Below is a small trained network, with its code and all its weights. Each question gives an input and a class and asks what happens when units are switched off, that is, made to give their printed mean instead of their output.

import numpy as np


def w(rows, s, z=0):
    codes = np.array(rows[::2]) - 128.0
    scale = np.full(codes.shape[1], s)
    scale[-1] = z or s
    return codes * scale


def f(y):
    return np.maximum(y, 0)


def log_softmax(a):
    a = a - a.max(-1, keepdims=True)
    return a - np.log(np.exp(a).sum(-1, keepdims=True))


def net(x, mask):
    res = np.array(x, float).reshape(1, 5) / 4 @ E
    y = f(res @ A[0][:, :-1].T + A[0][:, -1])
    res = res + np.where(mask, y, B[0][:, -1]) @ B[0][:, :-1]
    return log_softmax(res[-1] @ U[:, :-1].T + U[:, -1])


A, B = {}, {}
E = w([
[170,165,113,118,101,131,98,78],'x0',
[249,116,150,92,156,123,163,209],'x1',
[142,167,124,191,156,130,56,212],'x2',
[117,193,110,135,100,67,192,164],'x3',
[107,203,182,95,176,173,145,111],'x4',
],0.012)
A[0] = w([
[220,128,115,94,94,173,33,45,117],'N0',
[102,171,104,123,131,19,189,165,3],'N1',
[153,181,141,29,100,147,134,67,87],'N2',
[120,104,134,94,127,108,204,93,30],'N3',
[155,195,89,109,80,36,224,122,101],'N4',
[139,173,186,105,203,167,150,136,84],'N5',
[137,24,134,1,102,137,230,66,44],'N6',
[196,12,44,171,74,31,107,137,65],'N7',
[247,74,187,50,149,113,200,175,15],'N8',
[97,223,238,127,190,230,164,126,34],'N9',
[152,161,101,171,177,152,35,234,4],'N10',
[251,151,114,131,174,139,137,169,107],'N11',
[100,22,150,82,195,194,95,130,35],'N12',
[118,31,98,174,101,62,106,150,30],'N13',
[163,25,159,131,152,206,106,113,94],'N14',
],0.0082,0.006)
B[0] = w([
[112,165,166,130,71,184,187,189,217],'N0',
[192,221,187,182,99,176,171,94,185],'N1',
[131,101,76,126,128,107,89,189,196],'N2',
[159,99,141,143,154,114,77,113,170],'N3',
[139,189,199,146,71,188,158,168,224],'N4',
[153,76,131,47,122,118,149,108,213],'N5',
[156,72,141,186,133,28,1,173,249],'N6',
[164,143,96,31,169,120,150,88,234],'N7',
[22,147,104,161,180,162,142,61,254],'N8',
[198,142,74,67,201,107,122,101,251],'N9',
[146,78,148,175,97,67,62,150,228],'N10',
[51,92,89,161,120,117,127,68,244],'N11',
[190,192,165,182,66,197,233,147,200],'N12',
[174,193,113,61,228,156,157,78,186],'N13',
[132,219,164,177,106,144,196,136,213],'N14',
],0.0091,0.0085)
U = w([
[170,170,199,167,98,160,174,146,79],'0',
[195,133,115,31,166,109,128,89,78],'1',
[169,98,151,186,127,63,47,153,118],'2',
[7,128,110,162,131,136,128,23,108],'3',
[125,113,136,110,107,137,147,176,253],'4',
],0.012,0.016)

Each question gives the input, the list of numbers given to net, and the class t.
The units are the neurons (one row each of A and B). Each row of codes is followed by its name. A weight is (code - 128) times the scale printed after its matrix; where a second scale follows, it is the last column's (A, B and U).
mask holds one flag per neuron, in row order. A switched-off neuron (its flag False) gives its mean, the last column of its row in B, instead of its output. The means were averaged over made-up inputs and are rounded, as every weight is.
A unit's drop is (log p(t) with every unit on - log p(t) with that unit switched off) / (log p(t) with every unit on - log p(t) with every unit switched off).
The circuit of an input: a set's keep is (log p(t) with only the set's units on - log p(t) with every unit switched off) / (log p(t) with every unit on - log p(t) with every unit switched off). Starting from the 12 units with the biggest drops (on a tie, the unit counted first), units are removed one at a time, each time the one whose removal leaves the highest keep (on an exact tie, the one counted first), for as long as the keep stays at least 0.8.
circuit, biggest first: the units of the circuit, biggest drop first
most important unit: the unit with the biggest drop
k most important neurons: the k neurons with the biggest drops, biggest first
drop of u: that unit's drop, to one decimal
input [8,-7,-6,-2,-5], class 4: most important unit => N0
input [2,-6,-2,2,7], class 1: circuit, biggest first => N9; N8
input [4,4,4,1,3], class 2: 2 most important neurons => N10; N7
input [6,-5,8,-8,-3], class 0: 2 most important neurons => N0; N6
input [-6,6,4,3,0], class 3: 3 most important neurons => N8; N11; N6
input [-3,7,6,8,-2], class 0: 2 most important neurons => N1; N4
input [-7,-7,7,2,5], class 2: 3 most important neurons => N8; N10; N11
input [7,-6,-3,-3,2], class 4: circuit, biggest first => N8; N0
input [1,1,0,7,-5], class 0: 2 most important neurons => N4; N1
input [-4,-3,6,2,2], class 2: 3 most important neurons => N10; N8; N0
input [2,-4,-1,-3,6], class 1: 2 most important neurons => N9; N8
input [-4,1,-8,4,-6], class 2: 2 most important neurons => N6; N9
input [-4,-1,-4,7,-7], class 0: 3 most important neurons => N4; N1; N9
input [0,-2,2,-2,-6], class 1: most important unit => N7
input [-4,-3,8,-1,7], class 2: 2 most important neurons => N10; N7
input [0,3,-1,-7,3], class 0: 2 most important neurons => N12; N14
input [0,0,-2,2,5], class 1: drop of N9 => 0.4
input [-7,-2,-4,-8,2], class 0: drop of N12 => 0.5
input [-5,8,4,-4,4], class 3: drop of N14 => 0.0
input [6,-2,5,-7,1], class 0: most important unit => N0
